Here is a tiny trained network, its code and every weight. The questions are about switching its units off for an input and a target symbol, where a switched-off unit gives its printed mean instead of its output.

import numpy as np


def w(rows, s, z=0):
    codes = np.array(rows[::2]) - 128.0
    scale = np.full(codes.shape[1], s)
    scale[-1] = z or s
    return codes * scale


def f(y):
    return np.maximum(y, 0)


def softmax(a):
    e = np.exp(a - a.max(-1, keepdims=True))
    return e / e.sum(-1, keepdims=True)


def log_softmax(a):
    a = a - a.max(-1, keepdims=True)
    return a - np.log(np.exp(a).sum(-1, keepdims=True))


def net(x, mask):
    ids = ['γεζηξπτ'.index(c) for c in x.split()]
    T = len(ids)
    res = E[ids] + P[:T]
    u = 0
    for l in range(2):
        q, k, v = (res @ M[l].T for M in (Q, K, V))
        z = softmax(np.where(np.tri(T) > 0, q @ k.T / 2**0.5, -1e9)) @ v
        res = res + np.where(mask[u], z, O[l][:, -1]) @ O[l][:, :-1]
        u += 1
        y = f(res @ A[l][:, :-1].T + A[l][:, -1])
        res = res + np.where(mask[u : u + 12], y, B[l][:, -1]) @ B[l][:, :-1]
        u += 12
    return log_softmax(res[-1] @ U[:, :-1].T + U[:, -1])


Q, K, V, O, A, B = {}, {}, {}, {}, {}, {}
E = w([
[108,90,81,128],'γ',
[93,135,132,177],'ε',
[67,138,68,122],'ζ',
[230,133,110,104],'η',
[145,7,113,115],'ξ',
[132,124,54,101],'π',
[237,83,55,206],'τ',
],0.014)
P = w([
[88,157,156,254],'0',
[103,165,138,221],'1',
[115,167,128,196],'2',
[131,162,112,177],'3',
[137,157,99,159],'4',
[149,152,87,139],'5',
[160,140,81,128],'6',
[165,131,67,110],'7',
[173,124,56,95],'8',
[180,117,52,83],'9',
[191,103,46,79],'10',
],0.0063)
Q[0] = w([
[99,153,252,28],'0.h1',
[196,153,32,169],'0.h1',
],0.021)
K[0] = w([
[31,177,251,221],'0.h1',
[106,63,51,12],'0.h1',
],0.014)
V[0] = w([
[2,170,7,144],'0.h1',
[78,36,197,162],'0.h1',
],0.0087)
O[0] = w([
[101,224,49,254,18],'0.h1',
[191,190,189,102,2],'0.h1',
],0.0067,0.0037)
A[0] = w([
[152,55,70,180,107],'0.n1',
[80,103,111,97,40],'0.n2',
[63,129,163,54,238],'0.n3',
[60,31,170,160,134],'0.n4',
[161,143,113,190,42],'0.n5',
[110,230,70,63,125],'0.n6',
[211,185,110,141,4],'0.n7',
[130,69,216,116,93],'0.n8',
[124,164,173,139,38],'0.n9',
[146,99,169,175,61],'0.n10',
[101,96,176,93,75],'0.n11',
[172,254,132,104,89],'0.n12',
],0.0078,0.0026)
B[0] = w([
[148,215,46,133,255],'0.n1',
[102,205,138,131,146],'0.n2',
[114,69,163,196,170],'0.n3',
[90,75,90,87,195],'0.n4',
[113,161,135,205,154],'0.n5',
[61,75,131,223,165],'0.n6',
[94,71,48,71,159],'0.n7',
[96,206,165,83,173],'0.n8',
[149,139,182,114,130],'0.n9',
[96,115,131,178,136],'0.n10',
[119,176,110,88,143],'0.n11',
[87,3,123,127,149],'0.n12',
],0.012,0.0043)
Q[1] = w([
[151,1,77,251],'1.h1',
[116,210,237,195],'1.h1',
],0.0071)
K[1] = w([
[142,229,47,65],'1.h1',
[97,232,254,204],'1.h1',
],0.0078)
V[1] = w([
[254,98,167,209],'1.h1',
[17,182,191,105],'1.h1',
],0.0091)
O[1] = w([
[79,254,135,110,132],'1.h1',
[212,26,45,83,1],'1.h1',
],0.0069,0.0087)
A[1] = w([
[135,192,176,117,180],'1.n1',
[216,105,40,93,171],'1.n2',
[179,192,103,69,167],'1.n3',
[136,78,208,205,170],'1.n4',
[39,85,137,115,127],'1.n5',
[125,93,146,157,252],'1.n6',
[74,118,99,139,19],'1.n7',
[164,43,90,100,113],'1.n8',
[44,77,132,152,82],'1.n9',
[166,102,135,114,97],'1.n10',
[185,150,201,126,111],'1.n11',
[123,80,150,6,131],'1.n12',
],0.011,0.0044)
B[1] = w([
[214,143,123,156,227],'1.n1',
[21,91,156,54,209],'1.n2',
[177,35,126,102,250],'1.n3',
[65,112,242,97,170],'1.n4',
[222,168,102,117,249],'1.n5',
[51,172,170,76,215],'1.n6',
[163,39,148,124,209],'1.n7',
[65,158,85,160,170],'1.n8',
[148,45,150,95,255],'1.n9',
[111,108,142,121,135],'1.n10',
[138,26,103,150,157],'1.n11',
[145,172,250,222,213],'1.n12',
],0.016,0.0046)
U = w([
[63,103,81,221,21],'γ',
[32,186,21,125,253],'ε',
[95,231,232,76,229],'ζ',
[167,74,116,31,140],'η',
[227,195,166,142,208],'ξ',
[163,255,120,167,11],'π',
[48,244,192,140,111],'τ',
],0.0043,0.0034)

Each question gives the input, a string of symbols that net reads in full, and the target symbol t.
The units are the heads (2 rows each of Q, K, V and O) and the neurons (one row each of A and B). Each row of codes is followed by its name. A weight is (code - 128) times the scale printed after its matrix; where a second scale follows, it is the last column's (O, A, B and U).
mask holds one flag per unit, layer by layer, with each layer's heads first. A switched-off unit (its flag False) gives its mean, the last column of its rows in O or B, instead of its output. The means were averaged over made-up inputs and are rounded, as every weight is.
A unit's drop is (log p(t) with every unit on - log p(t) with that unit switched off) / (log p(t) with every unit on - log p(t) with every unit switched off).
The circuit of an input: a set's keep is (log p(t) with only the set's units on - log p(t) with every unit switched off) / (log p(t) with every unit on - log p(t) with every unit switched off). Starting from the 12 units with the biggest drops (on a tie, the unit counted first), units are removed one at a time, each time the one whose removal leaves the highest keep (on an exact tie, the one counted first), for as long as the keep stays at least 0.8.
units of the circuit, in order: the units of the circuit, biggest drop first
most important unit: the unit with the biggest drop
k most important neurons: the k neurons with the biggest drops, biggest first
top k neurons in layer l: the k neurons of layer l with the biggest drops, biggest first
drop when u is switched off: that unit's drop, to one decimal
input η π ε ε ζ, target γ: units of the circuit, in order -> (0.h1 0.n6)
input π γ ξ ε η ε η ε, target η: units of the circuit, in order -> (0.h1 1.n9)
input τ ε ζ, target ξ: 4 most important neurons -> (0.n1 1.n5 0.n6 1.n1)
input ε ζ η ε η ε ε η η ξ, target ζ: units of the circuit, in order -> (1.n12 0.h1 0.n8)
input ζ γ η ε π ε η ξ η η ξ, target ξ: 4 most important neurons -> (0.n7 0.n8 0.n12 0.n2)
input ξ γ ε η ξ η η π π η ξ, target ε: top 2 neurons in layer 0 -> (0.n1 0.n4)
input ζ ζ η ε η ζ, target η: units of the circuit, in order -> (1.n9 0.h1 1.n7)
input ζ η ε ε ε ε π γ, target ε: most important unit -> 0.n1
input η ξ η ξ η, target τ: top 3 neurons in layer 0 -> (0.n1 0.n12 0.n4)
input π γ τ η ε γ ε η ξ ξ η, target ζ: 2 most important neurons -> (0.n1 1.n12)
input η η η γ ξ η η ε τ ξ, target ξ: 2 most important neurons -> (0.n7 0.n8)
input η η ε η η ε ε ε ξ, target τ: top 2 neurons in layer 0 -> (0.n4 0.n8)
input ε η ε η τ ε, target ξ: 3 most important neurons -> (1.n5 1.n1 0.n1)
input ε ε η ζ ε η η η π η η, target ε: top neuron in layer 0 -> (0.n7)
input ζ η τ, target π: 3 most important neurons -> (0.n1 1.n1 1.n9)
input ε π η η ξ η η η γ ξ η, target ζ: 2 most important neurons -> (1.n12 0.n1)
input γ π ξ, target ε: top 2 neurons in layer 0 -> (0.n1 0.n3)
input η ε τ ε η γ π, target γ: top 2 neurons in layer 0 -> (0.n6 0.n5)
input η ε ε η ε η ζ, target η: top 2 neurons in layer 0 -> (0.n3 0.n4)
input η π η η η η ξ η, target τ: most important unit -> 0.h1
input η η η ε η ε, target η: drop when 0.h1 is switched off -> 1.0
input ξ ε τ, target π: drop when 0.n5 is switched off -> 0.1
input ε η η ζ η η η ε τ ζ, target ξ: drop when 1.n9 is switched off -> 0.0
